Here is a tiny trained network, its code and every weight. The questions are about switching its units off for an input and a target symbol, where a switched-off unit gives its printed mean instead of its output.

import numpy as np


def w(rows, s, z=0):
    codes = np.array(rows[::2]) - 128.0
    scale = np.full(codes.shape[1], s)
    scale[-1] = z or s
    return codes * scale


def f(y):
    return y / 2 * (1 + np.tanh(0.7978845608 * (y + 0.044715 * y**3)))


def softmax(a):
    e = np.exp(a - a.max(-1, keepdims=True))
    return e / e.sum(-1, keepdims=True)


def log_softmax(a):
    a = a - a.max(-1, keepdims=True)
    return a - np.log(np.exp(a).sum(-1, keepdims=True))


def net(x, mask):
    ids = ['ΛΣΦζθψ'.index(c) for c in x.split()]
    T = len(ids)
    res = E[ids] + P[:T]
    r = res
    for j in range(2):
        rows = slice(3 * j, 3 * j + 3)
        q, k, v = (r @ M[0][rows].T for M in (Q, K, V))
        z = softmax(np.where(np.tri(T) > 0, q @ k.T / 3**0.5, -1e9)) @ v
        o = O[0][rows]
        res = res + np.where(mask[j], z, o[:, -1]) @ o[:, :-1]
    y = f(res @ A[0][:, :-1].T + A[0][:, -1])
    res = res + np.where(mask[2:14], y, B[0][:, -1]) @ B[0][:, :-1]
    return log_softmax(res[-1] @ U[:, :-1].T + U[:, -1])


Q, K, V, O, A, B = {}, {}, {}, {}, {}, {}
E = w([
[160,132,137,175,235],'Λ',
[101,146,158,76,3],'Σ',
[161,72,132,61,162],'Φ',
[149,141,76,125,156],'ζ',
[158,139,79,63,148],'θ',
[71,163,93,148,152],'ψ',
],0.02)
P = w([
[36,179,243,32,254],'0',
[103,115,102,125,131],'1',
[92,108,74,125,35],'2',
[102,129,29,103,105],'3',
[102,133,70,76,93],'4',
[86,83,88,77,45],'5',
[18,32,48,139,29],'6',
[103,208,39,98,12],'7',
[40,105,72,21,174],'8',
[90,161,45,68,114],'9',
],0.0054)
Q[0] = w([
[179,58,125,95,120],'h1',
[128,90,19,135,205],'h1',
[87,157,26,172,95],'h1',
[186,39,124,255,71],'h2',
[237,130,129,128,168],'h2',
[124,166,230,148,95],'h2',
],0.0085)
K[0] = w([
[113,128,56,141,106],'h1',
[136,101,116,124,21],'h1',
[121,61,148,146,136],'h1',
[137,2,180,53,134],'h2',
[77,115,75,62,116],'h2',
[145,84,204,56,215],'h2',
],0.0084)
V[0] = w([
[200,25,169,164,124],'h1',
[180,246,103,150,214],'h1',
[135,103,109,95,111],'h1',
[73,193,19,177,169],'h2',
[144,211,181,170,133],'h2',
[192,2,158,75,124],'h2',
],0.0079)
O[0] = w([
[121,136,228,71,201,52],'h1',
[132,106,62,134,191,150],'h1',
[216,130,148,77,164,145],'h1',
[122,2,53,141,68,253],'h2',
[74,133,208,117,89,119],'h2',
[194,168,106,48,173,43],'h2',
],0.0083,0.0062)
A[0] = w([
[203,153,102,174,50,120],'n1',
[167,120,200,96,176,133],'n2',
[105,150,56,47,59,104],'n3',
[231,75,109,168,196,252],'n4',
[157,149,55,86,128,88],'n5',
[21,107,112,167,129,140],'n6',
[119,150,147,234,163,101],'n7',
[75,117,141,73,77,81],'n8',
[67,157,158,203,41,122],'n9',
[106,137,84,122,90,102],'n10',
[72,148,183,134,184,48],'n11',
[87,1,125,127,95,73],'n12',
],0.0095,0.0041)
B[0] = w([
[28,106,148,139,119,159],'n1',
[187,148,66,2,153,136],'n2',
[183,122,110,194,251,233],'n3',
[100,100,117,65,71,228],'n4',
[111,103,57,166,167,166],'n5',
[93,71,159,135,139,225],'n6',
[178,81,191,120,221,157],'n7',
[205,142,92,169,131,164],'n8',
[169,144,228,109,140,190],'n9',
[80,181,205,170,112,187],'n10',
[116,105,186,175,140,128],'n11',
[141,197,188,40,105,251],'n12',
],0.0069,0.011)
U = w([
[225,73,108,134,221,204],'Λ',
[254,204,187,127,152,133],'Σ',
[211,133,145,2,137,43],'Φ',
[67,93,104,124,65,254],'ζ',
[153,146,47,109,154,157],'θ',
[83,81,165,115,206,27],'ψ',
],0.0066,0.0043)

Each question gives the input, a string of symbols that net reads in full, and the target symbol t.
The units are the heads (3 rows each of Q, K, V and O) and the neurons (one row each of A and B). Each row of codes is followed by its name. A weight is (code - 128) times the scale printed after its matrix; where a second scale follows, it is the last column's (O, A, B and U).
mask holds one flag per unit, heads first, then neurons. A switched-off unit (its flag False) gives its mean, the last column of its rows in O or B, instead of its output. The means were averaged over made-up inputs and are rounded, as every weight is.
A unit's drop is (log p(t) with every unit on - log p(t) with that unit switched off) / (log p(t) with every unit on - log p(t) with every unit switched off).
The circuit of an input: a set's keep is (log p(t) with only the set's units on - log p(t) with every unit switched off) / (log p(t) with every unit on - log p(t) with every unit switched off). Starting from the 12 units with the biggest drops (on a tie, the unit counted first), units are removed one at a time, each time the one whose removal leaves the highest keep (on an exact tie, the one counted first), for as long as the keep stays at least 0.8.
units of the circuit, in order: the units of the circuit, biggest drop first
k most important neurons: the k neurons with the biggest drops, biggest first
drop of u: that unit's drop, to one decimal
input ζ Λ ψ ψ θ, target ζ: 3 most important neurons -> [n1; n10; n7]
input Λ Φ Φ Λ, target Φ: 3 most important neurons -> [n2; n4; n3]
input Φ θ ψ Λ Λ Λ Λ ψ Λ Λ, target ζ: most important neuron -> [n3]
input Σ Φ Σ, target Φ: 2 most important neurons -> [n2; n10]
input Φ θ θ Σ, target Λ: units of the circuit, in order -> [h2; n3; n12]
input θ θ Φ Σ, target Λ: units of the circuit, in order -> [n3; h2; n12]
input Λ Φ Λ Λ, target Φ: 3 most important neurons -> [n4; n3; n2]
input ψ Σ θ Φ Λ Λ ζ ψ ψ ζ, target ζ: 2 most important neurons -> [n1; n7]
input Λ ψ ψ, target ψ: 3 most important neurons -> [n6; n9; n4]
input Σ Λ Φ, target Φ: 2 most important neurons -> [n2; n3]
input Λ ψ ψ θ Λ ζ Σ ψ θ Φ, target ζ: 3 most important neurons -> [n9; n7; n2]
input Λ Σ Λ, target Σ: 2 most important neurons -> [n6; n5]
input ψ ψ ψ ζ, target ζ: drop of n1 -> 0.1
input θ ψ Λ Φ Λ Σ Σ, target Σ: drop of n6 -> 0.0
input θ ψ θ Λ θ θ Φ, target Φ: units of the circuit, in order -> [n12]
input Λ Σ Φ Λ, target Σ: drop of n10 -> -0.2
input ψ ψ Σ Λ Φ Λ ψ ψ Λ, target ζ: drop of n3 -> 0.4
